Here is a tiny trained network, its code and every weight. The questions are about switching its units off for an input and a class, where a switched-off unit gives its printed mean instead of its output.

import numpy as np


def w(rows, s, z=0):
    codes = np.array(rows[::2]) - 128.0
    scale = np.full(codes.shape[1], s)
    scale[-1] = z or s
    return codes * scale


def f(y):
    return np.maximum(y, 0)


def log_softmax(a):
    a = a - a.max(-1, keepdims=True)
    return a - np.log(np.exp(a).sum(-1, keepdims=True))


def net(x, mask):
    res = np.array(x, float).reshape(1, 5) / 4 @ E
    y = f(res @ A[0][:, :-1].T + A[0][:, -1])
    res = res + np.where(mask, y, B[0][:, -1]) @ B[0][:, :-1]
    return log_softmax(res[-1] @ U[:, :-1].T + U[:, -1])


A, B = {}, {}
E = w([
[177,42,156,36,172,169,254,120,121,189],'x0',
[124,103,126,166,197,127,101,237,41,210],'x1',
[186,27,9,188,65,117,165,135,192,167],'x2',
[63,103,196,172,106,159,181,144,127,93],'x3',
[145,198,126,93,93,188,101,123,40,158],'x4',
],0.0093)
A[0] = w([
[68,201,188,117,107,106,55,36,111,79,239],'neuron 0',
[87,180,111,124,83,92,78,61,155,71,153],'neuron 1',
[45,207,194,122,122,140,41,124,75,95,80],'neuron 2',
[140,121,108,89,122,129,191,34,149,110,181],'neuron 3',
[64,91,151,190,121,179,129,187,147,119,133],'neuron 4',
[141,40,105,203,113,118,153,141,152,119,150],'neuron 5',
[142,91,208,61,135,222,241,116,111,154,132],'neuron 6',
[125,239,145,70,148,146,115,59,134,101,150],'neuron 7',
[77,83,190,79,209,113,186,154,142,132,215],'neuron 8',
[84,137,86,214,69,74,109,124,133,87,165],'neuron 9',
[159,142,46,169,106,93,2,164,93,134,208],'neuron 10',
[79,163,87,206,89,101,30,219,123,112,170],'neuron 11',
[219,78,99,81,146,123,214,110,177,166,148],'neuron 12',
[36,115,135,221,175,102,107,149,100,92,151],'neuron 13',
[77,123,227,112,180,37,146,121,150,93,145],'neuron 14',
[193,56,74,109,107,52,194,93,173,154,163],'neuron 15',
[117,205,105,122,95,152,25,191,115,100,199],'neuron 16',
[102,159,193,80,146,184,186,108,108,82,255],'neuron 17',
[129,171,160,89,196,156,38,187,31,193,227],'neuron 18',
[73,135,242,138,202,70,178,137,108,144,174],'neuron 19',
[177,59,38,147,85,135,132,179,122,167,254],'neuron 20',
[135,136,117,84,70,71,99,19,167,49,116],'neuron 21',
[86,179,60,148,97,135,89,44,192,61,208],'neuron 22',
[111,196,211,98,147,44,159,114,182,45,180],'neuron 23',
],0.0085,0.0045)
B[0] = w([
[223,224,202,61,69,186,64,156,177,94,252],'neuron 0',
[198,210,139,202,63,180,69,127,160,36,206],'neuron 1',
[198,224,188,21,154,146,90,219,178,175,235],'neuron 2',
[171,63,59,89,49,174,120,158,134,159,199],'neuron 3',
[64,81,200,182,102,62,117,169,135,137,171],'neuron 4',
[76,55,132,194,88,89,139,150,203,179,192],'neuron 5',
[69,83,112,49,98,238,223,103,32,85,242],'neuron 6',
[201,162,89,98,34,212,50,164,76,141,219],'neuron 7',
[63,58,126,24,143,81,104,44,101,69,217],'neuron 8',
[134,133,236,219,118,115,127,83,176,101,196],'neuron 9',
[185,187,116,244,211,48,173,64,64,134,215],'neuron 10',
[85,207,229,205,196,57,207,107,79,142,217],'neuron 11',
[165,40,32,47,163,204,247,121,188,183,224],'neuron 12',
[80,100,209,158,167,54,71,171,195,95,188],'neuron 13',
[98,70,134,92,125,47,26,129,171,90,201],'neuron 14',
[175,27,35,116,134,137,230,157,190,188,220],'neuron 15',
[186,240,157,145,198,72,150,113,116,152,216],'neuron 16',
[121,110,178,42,65,191,116,152,74,89,239],'neuron 17',
[105,229,84,53,178,99,126,169,50,201,252],'neuron 18',
[56,93,147,49,204,86,44,99,105,77,218],'neuron 19',
[110,35,88,253,151,68,209,165,120,213,227],'neuron 20',
[224,127,129,140,36,142,54,91,149,19,210],'neuron 21',
[223,137,162,216,81,161,146,67,193,46,222],'neuron 22',
[97,82,103,60,82,115,16,130,140,49,221],'neuron 23',
],0.0071,0.014)
U = w([
[58,62,155,216,96,96,172,178,177,168,186],'0',
[169,27,2,94,129,137,231,132,218,200,246],'1',
[216,158,112,101,10,195,70,87,190,69,1],'2',
[187,186,145,203,150,102,153,65,185,85,20],'3',
[43,92,153,72,202,71,43,145,178,66,75],'4',
[176,176,50,153,193,91,152,119,28,208,111],'5',
[158,247,152,54,149,147,90,195,111,186,45],'6',
[55,93,148,64,107,224,219,106,26,109,127],'7',
],0.0085,0.0039)

Each question gives the input, the list of numbers given to net, and the class t.
The units are the neurons (one row each of A and B). Each row of codes is followed by its name. A weight is (code - 128) times the scale printed after its matrix; where a second scale follows, it is the last column's (A, B and U).
mask holds one flag per neuron, in row order. A switched-off neuron (its flag False) gives its mean, the last column of its row in B, instead of its output. The means were averaged over made-up inputs and are rounded, as every weight is.
A unit's drop is (log p(t) with every unit on - log p(t) with that unit switched off) / (log p(t) with every unit on - log p(t) with every unit switched off).
The circuit of an input: a set's keep is (log p(t) with only the set's units on - log p(t) with every unit switched off) / (log p(t) with every unit on - log p(t) with every unit switched off). Starting from the 12 units with the biggest drops (on a tie, the unit counted first), units are removed one at a time, each time the one whose removal leaves the highest keep (on an exact tie, the one counted first), for as long as the keep stays at least 0.8.
circuit, biggest first: the units of the circuit, biggest drop first
most important unit: the unit with the biggest drop
k most important neurons: the k neurons with the biggest drops, biggest first
drop of u: that unit's drop, to one decimal
input [6,-1,-8,-2,2], class 7: most important unit : neuron 6
input [4,1,1,-2,6], class 7: 3 most important neurons : neuron 6; neuron 15; neuron 5
input [2,2,-2,-3,-1], class 7: circuit, biggest first : neuron 2; neuron 0
input [-2,-3,-4,0,6], class 6: 3 most important neurons : neuron 2; neuron 16; neuron 18
input [-7,5,3,2,4], class 5: 2 most important neurons : neuron 18; neuron 21
input [-6,-3,-6,-7,7], class 6: 3 most important neurons : neuron 18; neuron 2; neuron 16
input [-7,3,5,7,3], class 3: 2 most important neurons : neuron 10; neuron 16
input [1,3,-6,4,0], class 4: 3 most important neurons : neuron 19; neuron 8; neuron 14
input [0,0,0,-1,4], class 6: 2 most important neurons : neuron 20; neuron 15
input [-7,-3,-6,0,6], class 6: 4 most important neurons : neuron 2; neuron 16; neuron 18; neuron 11
input [7,8,-2,8,-8], class 4: 3 most important neurons : neuron 19; neuron 14; neuron 13
input [8,-7,-2,7,-7], class 7: 2 most important neurons : neuron 6; neuron 17
input [6,-2,-7,-3,4], class 7: drop of neuron 6 : 1.3
input [-3,-6,6,-7,-7], class 1: most important unit : neuron 15
input [-8,3,-2,-8,-1], class 3: drop of neuron 10 : 0.8
input [3,-2,-8,8,7], class 6: drop of neuron 0 : 1.0
